In the rows, 128 means zero.
[123  50 121 135 104 188 148 186 134 115 133 143  79 156 138 105 116  63
 107 115 106 126 149 115 166 173 156 119 112 151 146 143 105 135 162 160
 136  85 154 139 120 141 159 113 161 127 139 113] : vun
[152 112 138 138 145 136 144 151 115 105 135 148  97 107 138 139  64 120
 116 165 163 114 134 127 112  90 151 159  84 137 145 117 198 118 114 102
  97 111 141 120 125 100 162 121 105 142 159 175] : fivug
[103 115 139 141 125 111 168 147  98 127 142 126 117 142 108 114 122 123
 150 151 109 142 127 129 166  97 117 117 143 168 132 156  88 136 143 133
 109 103 130 136 119  81 127 119 135 122 100 130] : gediv
[100 114 137 119 122 104 146 132 124 143 133 113 130 153 105 126 171 125
 131 155 124 121 122 128 136 132 128 107 149 155 126 174  84 124 146 123
 127 105 117 111 106  94 142 125 144 139 129 148] : sugid
[121 130 131 132  86  93 100 110 101 120 140 135 129 122 110 117 108  78
 162 137 151 178 153 148 168 143 140 153 139 139 146 146 155 103 113 154
  86 146  73 169 167 116  61 160  80 146 125 108] : gof
[ 95  91 118 135 148 135 127 151 168 118 150 133 121 128 124 115  82 130
 148 128 168  94 116 153  98 116 119 187  85 126 112  59 146 117 154 128
 135 136 152 143 200 125 191 151 166 108 108 121] : Motam
[134 104 151 130 144 149 160 113 112 148 113 117 100 123 109 154  95 109
 119 153 172  89 146 103 113 104 132 145  78 145 119 106 158 109  92 110
 120 120 171 106 106 125 159 122 135 151 168 147] : popig
[120  95 137 110 127 107 132 132 118 118 140 129 138 127 101 127 119 132
 130 139 117 151 117 140 146 110 110 130 139 161 125 146  82 131 144 147
  98 113  94 119 108 118 141 101 153 116 112 145] : popig
[125 122 136 144 121 159 126 154 175 144 145 134  89 100 115 117 118  92
 100  98 126 117 130 143 125 147 154 120 126 118 118 105 117 128 146 116
 153  74 163 160 147 141 139 144 136 120 132 150] : gof
[106  77 122 133 112 148 146 157 131 170 144 139  85 134 134 128 147  95
  96 112 135 112 120 138 146 171 144 101 126 122 132 118 106 135 147 116
 149  79 134 134 116 148 134 130 145 110 138 141] : Lela
[126  86 122 131 115 173  96 143 149 135 159 162 144 123 147 120 132  80
 110 132 145 103 102 161 164 174 154 145 126 130 136 117 102 148 154 111
 130  98 132 158 111 130 104 137 157 102 134 128] : sugid
[104 108 151 151 132 134 173 130 129 140 146 109 127 114 125 126 128 109
 138 150 132 161 117 146 144 108 135 146 142 186 145 154  82 131 151 148
 113 124  99 132 110 106 129 131 137 156 105 140] : sugid
[135 110 135 119 107 131 128 129 145 120  89 155 123  99 113 119 133 107
 119 117 152 140 125 115 139 147  88 146 121 138 130 142 124  98 108 124
 120 142 131 155 172 161 117 127 111 173 131  87] : Mugiv
[139 126 119 134 112 144 102 155  95 131 122 139 136 141 152 152 153 115
  78  92 172 137 125 150 112 161 163 172 114 114 115 144 111  72 106 127
 149 112 142 150 117 114 129 136 125 185 159  93] : Motam
[135 182 134 118 136 127 152 166 116 105 137  87 128 111 118 154  99 148
 104 124  91  98 175 136 116  90 127 123 157 144 127 188 130 112 146 121
 109 148  97 121 143 154 108 128 174 186 141 172] : fivug
[129 140 123 121 139 125 139 164 127 148 125 117 149 101 142 116  94 136
 103 129  93  80 158 149 144 110 116 140 151 132 123 148 132  86 147 142
 128 135 100 141 165 127 110 137 171 160 153 103] : Tol
[130 143 129 106 117 108 139 124 123 129  96 121 129  93 138 139 149 124
 101 100 151 112 131 105 133 139  99 137 123 123 140 155 124 106  83 110
 128 150 140 150 153 170 112 138  88 158 104  96] : Tol
[ 93 124 130 125 149 108 139 117 133  80 144 109 116 161 109 130 129 130
 167 163 100 145 126 144 117 114 125 116 146 171 121 154  58 128 159 148
  99 115 122 129  98  87 134  98 146  94 112 120] : fivug
[129 116 137 128 126 105 138 137 126 134 125 138 119 129 104 139 129 104
 169 141 109 160 124 137 141 124 120 141 136 193 107 158 108 112 172 158
 137 102 116 148 128 104 152  74 132 107 120 118] : Lela
[155 110 143 133 115 103 116 126 121 149 128 135 129 124 108 139 143  82
 126 153 158 118 116 149 138 141  79 123 132 106 137 122 137 120 115 141
 140 120  74 138 120 123 110 134 106 139 114 145] : vun
[106  88 130 145 124 151 136 175 154 146 134 147  89 140 123 135 153  90
  82 128 127 117 137 146 131 155 159 130 146 128 130 135 131 119 135 119
 141  67 118 122 123 152 144 128 135 138 119 176] : gof
[138 127 151 124 115  99 116 123 133 122 124 126 123 114 104 147 139  84
 128 152 167 140 119 153 118 150  92 126 129 120 135 138 143 119 107 142
 135 123  81 150 126 135 109 128 109 129 105 138] : vun
[138 107 175 125 120  83 108 125 150 108 115 154 145 153  84 145 144  93
 133 168 188 123 103 145 139 136  55 155 132 102 157 134 175 132 104 147
 137 147  88 138 136 136 107  98 128 119 132 165] : fivug
[128  92 132 111  73  63 144  79  96 115 108 134 117 108 139 118 152 109
 153 112 185 138 129 131 130 139 115 153 133  73 155 128 139 113  83 110
 141 172 132 128 126 126 116 141  75  82 139 100] : Tol
[125 127 135 125 134 111 146 122 123 111 122 117 122 151 103 128 166 125
 144 152 108 124 142 128 141 118 146 126 158 169 130 194  81 126 150 123
  98 112 103 122  82 101 142 126 189 120 124 122] : sikip
[150  93 126 120 112 116 113 143 122 103  93 156 148  74 124 123 113 102
  87  98 180 117  87 133 145 148 122 172 117 142 142 153 107  79 118 116
 111 128 116 162 174 149 121 137  97 204 133 122] : sugid
[131 107 123 111  80 138 157 118 110 133 102 141 128 164 134 121 131 114
 100 134 161 126 135  83 124 188 125 115 114 139 113 151 154  68  90 135
 133 116 127 120 173 153  92 136 116 192 157 121] : fivug
[146 138 129 166 147 144 148 156 111 111 115 161 101  93 128 118  38 117
 122 149 184 136 134 165 139  96 129 182 113 122 159 141 189 122 103  82
 120 150 164 119 129 129 163 130 121 131 146 119] : gediv
[157  94 110 164 161 157 151 124 146 140 139 168 110  86 150 119  71 111
 123 147 178 113 124 140 128 104 172 165  81 142 104 129 187 107 119  47
 102  75 153 104  92  78 183 144 116 150 124 194] : sikip
[138 130 128 140 143 150 162 167 130 130 128  92 144  92 141 129  88 125
 102 125 107 127 140 140 143  92 128 142 165 159 129 145 131  96 156 141
 118 147  96 147 124 130 115 143 158 168 130 124] : Motam
[153 107 144 130 152 128 111 122 166 125 147 153 152 153 103 123 130  77
 155 146 167 121 103 102 159 138  78 147 130 115 102 102 143 142 127 102
 121 124  87 151 148  79 102 145 112  95 112 129] : Motam
[142  92 119 123 115 157 128 155 143 148 165 146 110  97 125 135 143 103
  93 109 108  95 120 112 139 136 152 126 113 141  97 142 101 109 141  95
 140  86 131 132 121 152 137 121 141 131 140 164] : popig
[163 126 131 111 121 134 119 151 154 124 103 145 138  97 108 111  95 106
 103  99 158 144 110 139 162 150 103 141 117 152 151 129 129  98 121 141
 115 138 132 161 172 195 129 113 111 154 120 105] : Mugiv
[127  82 143 122 115 152 141 162 159 137 135 132 113 110 124 120 147 100
  83 119 140 108 112 130 146 147 144 106 141 144 126 131 101 130 145 128
 146  98 127 144 125 139 133 152 166 123 142 129] : Motam
[133 126 122 126 137 132 123 168 157 131 180 172  79 108 148 128 183 119
  79 155 141 132 119 192 132 181 252 111 110 133 143 167 107 137 137  98
 131  54 101 114 112 131 134 143 160  88 141 146] : vab
[140 124 114 130 128 125 139 166 105 121 131  89 146  97 128 148  75 161
 111 123  94 113 153 144 120 103 138 166 166 149 125 149 124  77 149 136
 102 157  93 124 152 158 113 140 205 158 147 105] : popig
[170 130 142 104 126  77 128 132 140 138 138 106 124 112 110 136 158  99
 143 112 175 137 114 145 120 131  74 129 122 111 147 114 114 145 110 125
 140 153  68 151 139 121  91 139 125  91 110 127] : popig
[113 102 123 122 111 120 140 115 132 138  97 153 115 113 117 134 156 115
 112  85 162 142 124 141 151 153 122 166 115 141 125 142 103 122 111 110
 117 137 137 152 142 165 106 146 116 175 116 114] : Lela
[118  95 142 119 126 151 121 163 140 140 153 149 115 121 119 146 153  98
  87 128 130 115 133 126 116 148 160 118 140 137 111 137  99 141 153 118
 140  89 114 142 119 140 126 137 172 124 145 145] : vab
[136 128 104 151 129 148 149 159 168 131 112 129 136 109 134 115 125 141
 114 115  84  88 145 143 151  94  93 155 147 141 108 145 156  85 144 138
 123 153  84 141 169 169 135 134 157 166 147 128] : Mugiv
[139 138 137 138 122 128 144 174 143 107 125  97 132  95 137 128  73 138
 104 128  96 114 146 146 138  89 119 141 159 123 124 156 156 107 144 118
 121 148 106 137 143  96 124 142 169 171 158 139] : fivug
[101  69 131 143 124 152 138 161 170 108 164 124  79 141 147 115 135  73
  97 141 114  71 129 135 121 149 153 104 120 101 120 122 100 133 150 110
 121  54 140 135 141 102 147 129 150 112 148 166] : fivug
[127  89 119 138 128 154 128 171 153 128 155 131 110 137 134 132 148  91
 104 117 124 123 110 151 135 145 153 131 126 128 127 126 107 133 166 128
 142  76 147 152 109 118 147 123 161 116 124 131] : Motam
[122 111 138 108 123 115 115 133 130 158 142 140 135 129 101 145 135  98
 113 159 177 136 127 158 132 156  96 154 137 117 155 142 153 142  91 134
 114 131  58 143 138 137  90 119 128 132 114 160] : sugid
[143 146 118 167 123 114 102 109 143 142 108 186 141 138 121 126 155  99
 103 145 172 128 115 167 189 149 105 150 105 101 130 139 161  92 114 107
 108 109 126 157 160 132 134 141  99 157 127  86] : vab
[112 102 130 146 122 170 130 177 147 153 147 135  79 126 131 121 124  93
  98 123 113 115 140 137 121 149 149 128 134 123 127 118 110 125 149 131
 147  78 131 139 146 140 143 123 132 126 138 140] : gof
[ 96 101 124 137 129 112 136 128 127 100 134  88 120 140 122 142 134 118
 149 141  93 147 108 157 143 117 157 136 155 162 108 156  89 125 152 149
 116  97 108 130  68  87 158 114 132 106  97 159] : vun
[118  77 136 131 128 162 128 166 153 135 145 143 117 134 142 119 139  91
  77 122 137 106 114 148 129 143 159 149 134 133 132 126  85 133 159 107
 109  77 134 139 116 141 141 124 167 121 135 131] : sikip
[129 127 132 135 129 168 144 170 156 161 159 132 116 152 109 132 128  85
  73 106 121  94 131 137 141 167 157 127 154 111 140 109 111 130 136 126
 158  74 132 134 158 144 141 133 172 142 129 164] : sugid
[155 112 114 112 119 165 171 184 126 114 119 123 127  79 146 109  62 149
 121 130  90  94 122 124 154  92 102 144 139 180 116 134 136 105 149 115
 106 167  53 132 153 142 107 154 141 161 147 112] : Mugiv
[ 90 105 136 134 145  91 126 130 131  90 118  90 129 146 118 124 126 132
 137 141 118 137 132 141  99 134 129 118 177 130 106 148  77 104 136 154
 118 107 100 113 117  87 147 126 134 113 121 144] : vun
[154 139 147 126 125  90 114 122 127 118 136 141 139 117 100 137 131 104
 131 162 171 133 117 174 147 133 100 153 121 116 161 135 160 119 112 154
 111 153  54 164 140 144  92 129 126 120 127 120] : vab
[143 152 156 134 117 116 139  67 128 131 153 129 148 131 102 133 137  89
 125 151 161 143 126 158 119 156  85 124 144  94 149 146 132 115  88 142
 138 140  64 127  81 188 104 122 130 120  96 151] : Tol
[121  60 113 141 111 128 126 210 147 150 162 133  94 112 109 109 111  86
  80 102 135 140 110 130 138 167 160 117 147 156 149 158 117  75 125 157
 153  73 150 147 128 156 135 127 119 126 148 120] : gof
[ 84  40 127 138 133 161 154 174 156 181 130 165  74 132 135 117 173 103
  95 121 115 101 138 128 149 170 157 137 144 150 141 115  89 140 161 122
 142  77 129 137 142 164 131 138 161 125 126 167] : Lela
[147 120 157 115 102 101 142 108 122 119 124 151 123 121 109 143 126  98
 115 159 189 128 106 141 120 137  83 127 125 105 134 123 142 115  99 106
 126 136  75 127 138 131  96 128 106 126 138 137] : fivug
[108 119 128 123 119 129 112 135 130 172 105 172 125 108 121 115 155 121
 110 118 149 140 106 110 150 152 101 151 106 155 119 158 117  99 133 126
 134 132 134 157 169 165 121 118  90 177 143 103] : Lela
[107  69 120 170 108 157 143 138 128 101  96 158 132 149 164 106 125  82
 109 133 170 135 115  91 147 169 134 180 101 123 107 148 155  56  99  90
 119 125 134 149 166 131 138 152 108 195 106  96] : gediv
[122 157 150 123 134 157 149 188 146 118 132  92 139 106 142 109  91 163
 115 122  83 133 150 141 138  88 136 169 165 166 131 173 130 134 146 128
 114 174  91 116 125 146 134 139 160 169 145 157] : Mugiv
[139  77 131 120 141 123 138 138 115 120 116 162 106  72 117 123  82 132
 121 158 178  79 118 114 119 103 164 166 117 155 134 149 157 102 111  81
 100 130 136 108 122 115 141 146 134 123 189 138] : sikip
[115 137 124 137 125 134 141 162 130 122 139  99 148 103 136 118  90 121
 107 139 109 105 146 156 145 117 122 145 177 124 137 175 121  92 143 122
 118 160  89 129 141 129 107 133 153 155 155 118] : sugid
[124  73 123 131 110 108 141 150  74 117 152 129 122 136 138 127  68 119
 105 171 155 128 117 171 187 105 187 160  80 107 195 122 199 134 103 163
  69 109 163 103  99 106 142 103 109 150 156 131] : vab
[117 130 140 160 133 120 180  77 115 113 122 104 130 142 109 146 133 118
 154 124 139 160 101 136 155  95 125 115 133 175 120 118  66 125 142 136
 116 118 146 111  77 106 152 138 147 120 105 104] : popig
[147 113 146 124 134 126 146 126 103 112 115 149 107  99 115 108  84 134
 136 155 152 111 154  94 122 107 152 153 118 118 124 153 167 117  76  89
 122 146 139  98 130 105 138 128 103 147 157 171] : gediv
[130  91  82 118  84 117  69 174 123 114 141 133 121 154 100 130 131 122
 111  76 125 156 121  94 117 185  97 128  78 121 102 204 163 119  91 147
 126  99 125 145 179 107 134 111  84 248 132 152] : sugid
[ 96 103 129 130 133 122 144 115 120 118 133 119 118 147 125 133 133 113
 144 174 123 132 122 144 136 117 122 117 135 172 132 156  90 121 142 148
 104 113 121 124  89 107 132 105 139 119 123 131] : fivug
[138  97 127 115  89  99 142 106 153  98 100 139 152 108 125 117 162 106
 125 104 155 138 115 114 136 145  99 162  95 134 117 145 152  80 104 132
 115 165 122 185 138 166  91 146 125 162 125  73] : Lela
[142 147 152 147 126 133 153 163 122  94  99 100 118 124 127 152  92 126
 113 133 116 154 134 151 165 138 153 137 157 148 138 161 134 102 151 108
 114 150  91 111 147 126  79 138 149 184 155 112] : popig
[107 158 127 138 139 126 157 163 132 110 118  76 111  98 134 142  94 156
 111 127  82 101 158 143 103  86 139 136 146 150 112 153 115  73 155 136
 120 148 110 149 170 108 119 145 171 196 161 116] : fivug
[111 110 145 130 110 133 151 127 159 106 126 123  96 144 123 149 175 105
  90 129 144 116 133 147 101 160 157 113 137 118 104 128  96 131 128 102
 126  86 134 135 124 150 129 140 143 109 138 128] : vab
[162 129 128 144 130 173 166 169 132 145 116 109 140  76 158 116  93 143
 101 127  92 100 139 112 145  85 117 163 183 147 111 170 133 112 152 112
 129 147 112 121 129 133 117 137 142 163 163 137] : Motam
[112 127 148 133 140 123 116 195 136 120 109 122 136 105 109 113  85 101
  95 126  94 154 171 116 125  95 119 136 178 151 133 179 133  71 174 165
 140 186  95 124 169 161 148 116 126 204 169 113] : vun
[133 103 126 143 105 152 129 172 132 134 133 121  74 129 141 119 135 104
  91 115 104 116 150 137 134 147 156 113 133 113 136 122 115 115 155 126
 129 107 119 150 143 146 147 146 120 117 158 124] : vun
[168 131 143 133 112 118 117 135 108 150 142 168 139 139 100 159 146  61
 115 128 193 143  80 150 165 139 136 162 126 120 140 136 167 137  88 110
 172 125  84 140  86 125 133 137 141 118 108 148] : gediv
[150 151 139 125 138 115 114  84 116  94 108 161 131 120 102 134 135 106
 132 160 197 145 107 139 118 152  77 100 127 117 176 121 158 145 116 158
 112 165  55 160 132 204  85 131 120  77 133 110] : vab
[162 109 145 136 135  96 118 133 120 147 114 156 125 111 107 155 145  89
 127 134 181 140 100 152 149 155  95 139 138 131 162 111 137 119 113 138
 146 133  68 160 118 136 101 136 129 112 111 108] : Lela
[147 121 165 128 155 135 121 125 171 145 100 161 144  71 107 169 156  72
 104 143 155  99  89 129 190 116 119 177 145 140 107 145 115 130 135  89
 134 133  67 153 144 139 125 119 134 143  99 146] : vab
[ 96 135 124 112 115 100 142 144 110  91 131 103 123 136 115 134 153 118
 129 130  90 166 134 150 107 106 155 128 148 179 115 187  78 107 181 172
 100 107 106 152 113 125 134 110 147 133 135 111] : vun
[162 129 137 129 122 140 152 191 127 148 125  89 126  81 148 135  92 156
 107 121  96  88 145 119 136  87 111 129 162 147 124 130 137 115 142 124
 116 143  95 119 168 148 129 137 147 137 153 125] : Mugiv
[149 125 150 144 128  89 118  93 144 110 111 141 132 126 112 145 152 106
 140 142 181 129 110 140 136 133  86 138 134 120 132 126 123 110 110 121
 116 139  94 143 152 137 109 126 100 111 117 136] : fivug
[115  90 131 144 122 143 150 180 149 140 147 148  84 131 138 126 156  94
  92 105 129 145 130 153 126 159 145 126 137 132 139 132 106 133 156 122
 144  89 113 151 119 145 123 129 143 110 140 130] : Lela
[110 133 137 140 130 137 140 122 103 128 132 134 115 161 104 121 123 117
 144 158 116 145 137 135 141 139 140 116 135 157 121 150  95 118 131 137
 126 106 127 131 115 110 127 110 142 136 115 131] : gediv
[129 167 130 147 130 124 134 186 125 123 132  82 124 103 140 144 122 147
 115 118 100  93 158 142 131  95 131 141 141 129 130 166 152  93 139 131
 131 146 110 140 141 139 114 140 144 160 139 131] : gof
[145 112 151 136 123  94 124 139 130 159 144 158 118 109 106 147 147  95
 131 143 166 175 116 147 131 153  80 119 136 116 144 129 149 134 117 128
 149 126  56 142 123 125  88 120 108 128 105 138] : Lela
[118  85 135 128 121 127 158 172 168 120 133 129  98 112 132 129 155  97
  85 116 136 100 107 123 136 151 135  92 136 139 131 137  95  98 141 114
 154  87 142 151 136 134 129 127 145 112 131 137] : fivug
[153 118 111 144 153 133 129 136 129 112 123 131 103  80 121 130  59 129
 129 144 148 112 120 140 146 100 167 180  96 150 129 156 195  97 113  87
  89 126 134 127 121 122 150 137 113 142 172 173] : popig
[143 117 148 121 122  85 109 105 136 138 111 152 140 124 106 123 150  98
 123 143 172 139 119 166 150 165  98 134 145 111 140 134 131 112 114 140
 117 133  51 149 139 147  90 128 127 112 130 130] : Lela
[130  86 125 134 121 152 153 176 165 128 136 138  71 122 125 126 149 111
 106 110 121 113 115 136 107 155 138 123 143 115 133  95  93 123 154  83
 152  94 137 143 132 146 147 144 148  92 135 125] : Mugiv
[125 119 138 138 126 167 170 135 118 120 112 133  92 127 124 129  39 134
 137 165 143 132 124 150 132 113 110 187 122 116 128  92 166 104 103  99
 114 148 116 112 131 110 155  99 104 115 159 110] : Mugiv
[116  88 132 132 136 111 127 134 124 125 136 120 133 138 110 130 127 135
 135 153 105 142 122 139 142 118 144 113 162 164 125 158  95 136 153 125
  96  89 114 112  76  83 137 118 157 131 107 158] : sikip
[141 151 143 156 124 141 168 178 110 114 132 100 140  93 148 131  84 140
 104 123 107  99 140 132 141  78 127 149 157 126 114 153 138 100 140 102
 128 153 107 133 146 125 116 145 165 153 143 119] : gediv
[118 130 122 107 120 165 129  85 119  98 155 130 151 112 128 106  29 144
 143 143 181 143 116 155 126 126 184 220  86 142 113 135 175 124  93 113
  72 148 144 142 107 117 130 125 131  89 181 147] : sugid
[120 144 125 129 102 114 115 109 111  96  99 151 148 117 110 123 119 120
 104 127 181 138 116 147 140 146  91 173 139 115 155 166 121  73 107 118
  94 176 116 165 162 185 113 125 104 133 156  60] : sugid
[132 136 124 137 129 157 159 180 114  91 156 113 124 129 147 123  79 136
 106 134  99  97 160 156 144 101 117 142 122 126 142 161 123  98 153 135
 102 165  84 130 134 136  96 123 175 165 167 108] : fivug
[140 108 130 132 139 143 154 153 113 160 140 157  93  78 136 107  85 128
 106 132 154 126 143 122 118 119 166 170 105 142 117 156 158 102 112  81
 114  99 126 130 114 100 149 147 113 154 175 172] : Lela
[136  96 106 114 118  98 182 140 109 112 134  98 148  80 126 117 103 140
 115 130  99  59 134 132 127  69 131 143 131 139 127 116 120  53 145 164
 102 155 116 168 149 137  88 145 155 146 174  78] : vab
[171  57 160 147 127 120  95 148 133 155 129 183 207  92 153  72  55 163
 123 134 142 175 141  78 108 135 128  99 177 137 109  45 117  92 232 111
 116 166 122  79 214 166 121 191 177 138 156  72] : Lela
